Each set of rows is followed by a matrix. The matrix takes any point to its nearest point in the smallest flat space through zero that holds those rows.
0.62  -1.27  -3.44  8.87
Nearest-point matrix:
0.00  -0.01  -0.02  0.06
-0.01  0.02  0.05  -0.12
-0.02  0.05  0.13  -0.33
0.06  -0.12  -0.33  0.85

-7.32  -4.40  2.87  -5.77
Nearest-point matrix:
0.47  0.28  -0.18  0.37
0.28  0.17  -0.11  0.22
-0.18  -0.11  0.07  -0.14
0.37  0.22  -0.14  0.29

-8.68  -1.21  -1.12  -2.71
1.56  8.84  5.70  2.03
Nearest-point matrix:
0.93  -0.05  0.01  0.26
-0.05  0.70  0.44  0.11
0.01  0.44  0.28  0.08
0.26  0.11  0.08  0.09

-6.03  7.74  3.08  -8.39
Nearest-point matrix:
0.21  -0.26  -0.11  0.29
-0.26  0.34  0.14  -0.37
-0.11  0.14  0.05  -0.15
0.29  -0.37  -0.15  0.40

6.32  0.47  -0.76  -1.97
8.21  1.40  -0.11  -1.73
Nearest-point matrix:
0.93  0.18  0.01  -0.18
0.18  0.33  0.33  0.28
0.01  0.33  0.37  0.35
-0.18  0.28  0.35  0.36

3.47  1.52  -8.51  -0.13
Nearest-point matrix:
0.14  0.06  -0.34  -0.01
0.06  0.03  -0.15  0.00
-0.34  -0.15  0.83  0.01
-0.01  0.00  0.01  0.00

-8.94  -3.01  5.47  0.10
-5.51  -0.45  -1.74  -4.91
Nearest-point matrix:
0.81  0.19  -0.21  0.27
0.19  0.08  -0.19  -0.07
-0.21  -0.19  0.55  0.41
0.27  -0.07  0.41  0.56

-0.63  -6.64  -2.85  -2.84
Nearest-point matrix:
0.01  0.07  0.03  0.03
0.07  0.73  0.31  0.31
0.03  0.31  0.13  0.13
0.03  0.31  0.13  0.13

2.88  8.34  -3.62  -5.55
Nearest-point matrix:
0.07  0.20  -0.09  -0.13
0.20  0.57  -0.25  -0.38
-0.09  -0.25  0.11  0.17
-0.13  -0.38  0.17  0.25

6.78  -1.19  -6.73  4.08
8.50  1.17  4.90  8.05
Nearest-point matrix:
0.61  -0.01  -0.10  0.48
-0.01  0.04  0.18  0.03
-0.10  0.18  0.94  0.12
0.48  0.03  0.12  0.42

1.57  -4.84  -0.62  6.61
-6.74  2.08  2.43  -2.82
Nearest-point matrix:
0.89  0.00  -0.32  0.00
0.00  0.35  0.00  -0.48
-0.32  0.00  0.11  0.00
0.00  -0.48  0.00  0.65

-3.81  -7.95  -0.74  -3.79
Nearest-point matrix:
0.16  0.33  0.03  0.16
0.33  0.68  0.06  0.33
0.03  0.06  0.01  0.03
0.16  0.33  0.03  0.16

7.19  2.66  -6.83  -4.88
Nearest-point matrix:
0.40  0.15  -0.38  -0.27
0.15  0.05  -0.14  -0.10
-0.38  -0.14  0.36  0.26
-0.27  -0.10  0.26  0.18

5.88  -7.13  1.87  -2.07
Nearest-point matrix:
0.37  -0.45  0.12  -0.13
-0.45  0.55  -0.14  0.16
0.12  -0.14  0.04  -0.04
-0.13  0.16  -0.04  0.05

6.72  -4.98  -0.87  -4.16
Nearest-point matrix:
0.51  -0.38  -0.07  -0.32
-0.38  0.28  0.05  0.24
-0.07  0.05  0.01  0.04
-0.32  0.24  0.04  0.20

-8.30  -1.18  -1.41  3.82
-1.27  0.69  5.43  0.25
Nearest-point matrix:
0.82  0.09  -0.04  -0.37
0.09  0.03  0.15  -0.05
-0.04  0.15  0.97  -0.04
-0.37  -0.05  -0.04  0.17

-0.64  -5.15  -8.41  2.73
Nearest-point matrix:
0.00  0.03  0.05  -0.02
0.03  0.25  0.41  -0.13
0.05  0.41  0.67  -0.22
-0.02  -0.13  -0.22  0.07

6.80  7.23  8.12  1.68
5.85  5.95  6.29  2.03
Nearest-point matrix:
0.39  0.30  0.17  0.34
0.30  0.31  0.34  0.09
0.17  0.34  0.61  -0.30
0.34  0.09  -0.30  0.68

8.68  -5.55  -4.31  -4.42
-2.40  -0.26  4.89  -8.78
Nearest-point matrix:
0.57  -0.33  -0.36  -0.08
-0.33  0.21  0.15  0.20
-0.36  0.15  0.35  -0.27
-0.08  0.20  -0.27  0.87

1.49  7.31  1.29  -0.10
Nearest-point matrix:
0.04  0.19  0.03  0.00
0.19  0.93  0.16  -0.01
0.03  0.16  0.03  0.00
0.00  -0.01  0.00  0.00

0.82  -2.04  4.93  8.79
Nearest-point matrix:
0.01  -0.02  0.04  0.07
-0.02  0.04  -0.09  -0.17
0.04  -0.09  0.23  0.41
0.07  -0.17  0.41  0.73

7.95  3.04  5.93  -0.05
Nearest-point matrix:
0.59  0.22  0.44  0.00
0.22  0.09  0.17  0.00
0.44  0.17  0.33  0.00
0.00  0.00  0.00  0.00

-0.05  -0.75  -7.14  -2.97
-1.30  -0.56  -3.60  -1.32
Nearest-point matrix:
0.96  0.14  0.04  -0.12
0.14  0.03  0.09  0.02
0.04  0.09  0.85  0.35
-0.12  0.02  0.35  0.16

-2.72  -4.05  7.62  -5.56
Nearest-point matrix:
0.07  0.10  -0.18  0.13
0.10  0.15  -0.27  0.20
-0.18  -0.27  0.51  -0.38
0.13  0.20  -0.38  0.27

-4.61  -6.65  0.51  6.40
Nearest-point matrix:
0.20  0.29  -0.02  -0.28
0.29  0.41  -0.03  -0.40
-0.02  -0.03  0.00  0.03
-0.28  -0.40  0.03  0.38

3.25  3.16  3.37  0.45
7.81  0.86  -8.07  -2.14
Nearest-point matrix:
0.79  0.37  -0.14  -0.08
0.37  0.32  0.28  0.03
-0.14  0.28  0.85  0.18
-0.08  0.03  0.18  0.04
